Below are the code and all the weights of a small trained network. Each question names an input and a class and asks about switching units off, where a switched-off unit gives its printed mean instead of its output.

import numpy as np


def w(rows, s, z=0):
    codes = np.array(rows[::2]) - 128.0
    scale = np.full(codes.shape[1], s)
    scale[-1] = z or s
    return codes * scale


def f(y):
    return np.maximum(y, 0)


def log_softmax(a):
    a = a - a.max(-1, keepdims=True)
    return a - np.log(np.exp(a).sum(-1, keepdims=True))


def net(x, mask):
    res = np.array(x, float).reshape(1, 7) / 4 @ E
    y = f(res @ A[0][:, :-1].T + A[0][:, -1])
    res = res + np.where(mask, y, B[0][:, -1]) @ B[0][:, :-1]
    return log_softmax(res[-1] @ U[:, :-1].T + U[:, -1])


A, B = {}, {}
E = w([
[100,53,192,108,124,103,80,201],'x0',
[156,160,133,1,206,29,191,160],'x1',
[152,193,137,143,140,125,126,137],'x2',
[162,74,164,156,184,143,117,135],'x3',
[104,185,137,126,122,111,91,133],'x4',
[200,154,203,164,61,52,144,7],'x5',
[115,121,49,123,113,160,178,25],'x6',
],0.0084)
A[0] = w([
[197,128,163,122,78,98,83,97,252],'N1',
[55,151,92,107,179,179,101,159,110],'N2',
[161,152,55,126,146,192,98,212,149],'N3',
[133,153,75,112,135,244,135,226,83],'N4',
[44,177,151,146,180,55,161,135,91],'N5',
[144,134,151,153,82,255,89,137,69],'N6',
[104,192,126,191,154,179,107,136,69],'N7',
[158,165,155,155,28,63,149,123,218],'N8',
[89,185,186,101,202,36,197,167,143],'N9',
[97,63,118,160,95,131,125,133,63],'N10',
[107,133,131,83,237,68,182,115,109],'N11',
[143,115,98,242,64,170,83,153,58],'N12',
[108,102,101,114,158,192,137,186,130],'N13',
[138,173,159,188,117,108,48,200,108],'N14',
],0.0086,0.0018)
B[0] = w([
[105,39,207,207,216,93,150,93,210],'N1',
[81,102,167,204,255,65,183,33,208],'N2',
[124,133,203,201,189,68,123,82,212],'N3',
[164,89,167,128,149,103,190,85,227],'N4',
[156,135,136,109,138,180,146,148,181],'N5',
[153,174,44,60,88,158,109,156,201],'N6',
[67,125,61,163,74,153,80,143,169],'N7',
[184,163,181,149,125,76,187,111,222],'N8',
[142,189,176,116,96,150,122,173,255],'N9',
[136,124,126,137,97,129,112,153,168],'N10',
[187,177,81,51,45,139,119,233,234],'N11',
[167,210,74,69,13,201,108,190,217],'N12',
[116,170,163,172,136,87,115,122,213],'N13',
[103,106,116,101,91,151,153,117,218],'N14',
],0.0077,0.0091)
U = w([
[90,139,166,198,170,63,173,157,255],'0',
[129,179,74,54,114,123,88,254,1],'1',
],0.0077,0.00096)

Each question gives the input, the list of numbers given to net, and the class t.
The units are the neurons (one row each of A and B). Each row of codes is followed by its name. A weight is (code - 128) times the scale printed after its matrix; where a second scale follows, it is the last column's (A, B and U).
mask holds one flag per neuron, in row order. A switched-off neuron (its flag False) gives its mean, the last column of its row in B, instead of its output. The means were averaged over made-up inputs and are rounded, as every weight is.
A unit's drop is (log p(t) with every unit on - log p(t) with that unit switched off) / (log p(t) with every unit on - log p(t) with every unit switched off).
The circuit of an input: a set's keep is (log p(t) with only the set's units on - log p(t) with every unit switched off) / (log p(t) with every unit on - log p(t) with every unit switched off). Starting from the 12 units with the biggest drops (on a tie, the unit counted first), units are removed one at a time, each time the one whose removal leaves the highest keep (on an exact tie, the one counted first), for as long as the keep stays at least 0.8.
circuit, biggest first: the units of the circuit, biggest drop first
most important unit: the unit with the biggest drop
k most important neurons: the k neurons with the biggest drops, biggest first
drop of u: that unit's drop, to one decimal
input [0,7,-7,5,-7,6,0], class 1: most important unit	N11
input [-8,-8,0,0,-3,-6,8], class 1: 4 most important neurons	N12, N6, N1, N7
input [1,-3,0,6,-6,-1,-2], class 1: circuit, biggest first	N2, N1
input [0,8,-4,4,-7,7,-2], class 1: 3 most important neurons	N11, N2, N3
input [-4,-8,-6,-8,-5,-8,2], class 0: 2 most important neurons	N2, N3
input [-6,1,1,4,7,0,3], class 1: 3 most important neurons	N2, N1, N3
input [-2,-4,1,8,4,-2,-1], class 1: 3 most important neurons	N12, N6, N1
input [8,-6,-6,-1,-5,5,5], class 1: 4 most important neurons	N12, N2, N6, N3
input [0,-8,7,1,-7,5,-7], class 1: 2 most important neurons	N12, N6
input [7,6,-1,-8,3,-6,-1], class 0: 3 most important neurons	N2, N12, N3
input [2,3,-6,7,-2,-1,-2], class 1: 2 most important neurons	N2, N1
input [-8,8,-3,1,6,-8,1], class 0: drop of N4	0.2
